After every row comes roughly how far along a hidden order it lies, from 0 to 30.
[ -9.6  -2.1  -1.0   5.7  -6.7   3.9 -16.5  -5.3 -10.3 -14.1 -14.8   4.8
  21.4  -6.7  -1.5   8.9   3.7   2.8  30.2   2.9  -3.9   0.4  -5.9  -3.1
  -5.0  -3.7   5.0   1.8  10.6  -2.5   4.2 -35.5  -5.3  -4.3  -9.8   5.0
 -14.6  -6.8 -12.2 -22.4  10.1   1.7   2.0  -3.6   3.5  -6.8  -7.6  -6.0
   3.6  -6.6  -4.1  -6.4 -28.1  -8.6]
3
[  1.3   7.0   3.0   1.4  -1.5  29.1   5.8  -7.7 -14.7 -12.9   6.1   5.8
   6.1  -1.9  -2.3  -7.5  -2.3  -4.2   3.1   5.9 -15.0 -12.3   0.3   1.5
   6.9  17.0  -0.4  -2.6   0.8 -21.9  14.4  96.2 -10.2  -6.4  -1.3  13.0
  -6.8  14.4  -4.3  -5.0   9.3   4.6  -3.2  -5.0  -1.5 -20.1  -3.8   1.9
  -1.0 -11.2  -6.4  10.6  -0.1  -3.3]
20
[-18.1  -6.6   6.0   6.0  -4.1 -13.5  -4.8   2.4 -26.1 -10.5 -15.7   1.5
  25.7  -7.6  -4.1   0.8   8.0   4.3  15.3   1.6 -10.4   4.3 -10.1 -18.2
   8.3 -23.8   3.7  -0.8   9.1  12.1  -0.8 -50.8  -4.5  -0.7  16.6   4.7
   2.0 -14.9  -3.5  -6.2   2.6   0.4  -3.3  -3.8   0.6   6.9   3.2  -3.4
   7.8   8.3   1.8   6.2 -39.3  -5.7]
0
[ 17.3   1.9  -4.5  -7.7   1.0   1.3  14.9  -3.7   7.6  11.5  18.9  -3.5
 -24.7   9.4   2.4  -0.3  -6.0   0.3 -22.8  -1.9   8.1   0.8   5.1  10.8
 -25.6  23.4  -1.3  -1.4  -9.3   7.3  -9.3 -16.3   9.8   3.6 -19.6  -8.4
   4.9   1.0   9.0  17.7 -10.4  -4.2   2.3   4.3  -1.0   4.7   4.8   2.8
  -3.3   1.0   1.5   4.3  27.4   6.1]
20
[ 15.1   7.2 -10.6  -2.5  -2.4 -18.0  -0.9   0.4  16.5   3.8  17.7  -3.7
 -19.6  11.4   2.6  11.7  -6.7 -10.9  -9.6  -3.6   7.0   8.6   9.5  15.7
 -40.2 -19.3   4.5  12.4   0.0  -0.8  -3.3 -21.8   9.0  -0.3 -45.3  -4.2
 -14.5  -8.7  -4.3  -0.9   0.9  -6.6   1.0   3.1   2.9  -2.2 -13.7  -2.2
  -4.2  -4.0  -2.4 -12.8  16.5   0.6]
13
[-15.0  -5.4   5.2   3.5  -3.3 -24.1  -8.4   9.8 -16.0  -0.9 -11.3  -3.0
  17.4  -5.9  -3.3  -2.2   7.5   3.0  12.5  -1.9  -6.7   7.2 -10.2 -14.6
   9.7 -26.7   3.1   4.0   2.1  25.4  -9.7 -68.2   1.3   2.7  26.0  -2.7
   5.9 -24.1   3.5   2.8  -3.9  -0.4  -1.7  -0.8   0.8  14.1  13.6  -3.9
   4.4  16.2   6.8   9.5 -29.8   1.4]
0
[ 15.2   7.5  -5.4   0.0  -1.9  15.6 -13.0  -1.9  23.7  -0.7  -4.9   4.6
  -5.0   1.2   4.8   1.7  -7.3  -1.8  10.8  -1.3   4.3 -12.5  17.0  12.5
   8.8  -6.1  -7.3   2.5  -5.8 -26.5  10.9  79.5  -3.6  -2.5  -8.3   4.7
 -11.6  19.0 -10.9  -9.6  11.8  -2.0  -0.9  -3.6   1.7 -16.6  -1.7 -10.5
  -3.9 -13.8  -6.6 -13.0   4.4  -0.1]
25
[  0.5  -7.4   1.7  -3.6   5.2  29.8  -2.7  -0.5  18.5  17.5  -0.8   0.9
  -0.2   0.8   7.1  -1.3   1.5  14.6   1.4   3.2  23.2 -10.2   4.9  17.5
  17.5  43.9  -6.9 -20.3 -13.2  -5.5   3.5  25.3   7.9   3.2  34.8 -10.8
   9.9  13.9  -5.2  -6.2 -12.8  16.1   2.2   3.0   2.2   8.0   7.6   3.5
   2.8   0.7   2.3 -21.4  22.6   4.0]
28
[ 14.2   5.9   1.9  -1.2   5.8  34.1  10.1 -26.8   8.7  -3.5  14.1   5.2
   3.9   9.1  -3.0  -6.9 -12.8   7.2 -37.1   0.9   8.8 -14.5   9.0  10.8
  -3.1  42.5  -6.5  -4.7  10.2 -30.1   5.7  66.7  -1.9  -3.0 -16.7  -0.6
  10.6  20.7   6.5  22.8  -6.2  -3.1  -0.1   3.6  -4.7  -9.3 -20.3   6.5
  -0.6  -8.7  -5.6  -1.2  42.7   2.6]
30
[ -5.8  -0.1   6.0   0.3  -4.0  24.6   1.4  10.1   2.3  -8.2  -9.0   4.7
   6.8  -7.6  -0.3 -11.3   1.2  -1.0  20.2   4.3 -11.3  -8.0   3.3  -2.6
  25.2   1.2  -2.3  -0.5  -7.8  -1.7  14.1  72.4  -7.1  -3.3  30.5  12.5
 -11.7  14.4  -8.4 -16.5  10.1  15.0  -3.5  -7.5   0.4 -11.0  15.9   0.1
   2.3  -4.7  -3.8   4.4 -17.3  -1.8]
18
[-10.8   8.8  -3.9   5.0  -3.8 -14.4 -47.4  20.7  35.2  -6.8 -25.9  -0.7
  17.6  -9.7  -6.6  -5.6  -3.2  -5.6  20.6  -5.6   6.0   0.0  17.7 -10.7
  27.4 -57.5 -11.1  12.7  13.8 -32.9  13.8  99.9 -12.9  -7.7  42.5   5.9
  -7.1  10.8 -17.6 -34.2  22.2  -4.9  12.0  -2.8   2.4  -8.0 -22.0  -5.5
  -6.9  -4.7  -4.4 -23.4  -6.9  -2.4]
20
[ 21.3  11.2 -11.2  -0.8  -1.5  -3.5  -1.2  -7.2  21.6  -1.6  13.7   0.4
 -17.8   7.5   8.1  12.6  -9.4  -7.4  -3.7  -3.7   4.2   1.6  14.0  14.2
 -30.4  -0.3   1.0   9.1  -1.2 -17.0   0.4  26.7   0.8  -2.2 -52.4  -0.7
 -14.5   9.3  -4.4  -4.9  11.9  -6.0   3.1  -0.1   2.3 -16.7  -9.9  -4.0
  -6.1 -14.4  -6.1 -11.7   9.3   0.6]
17
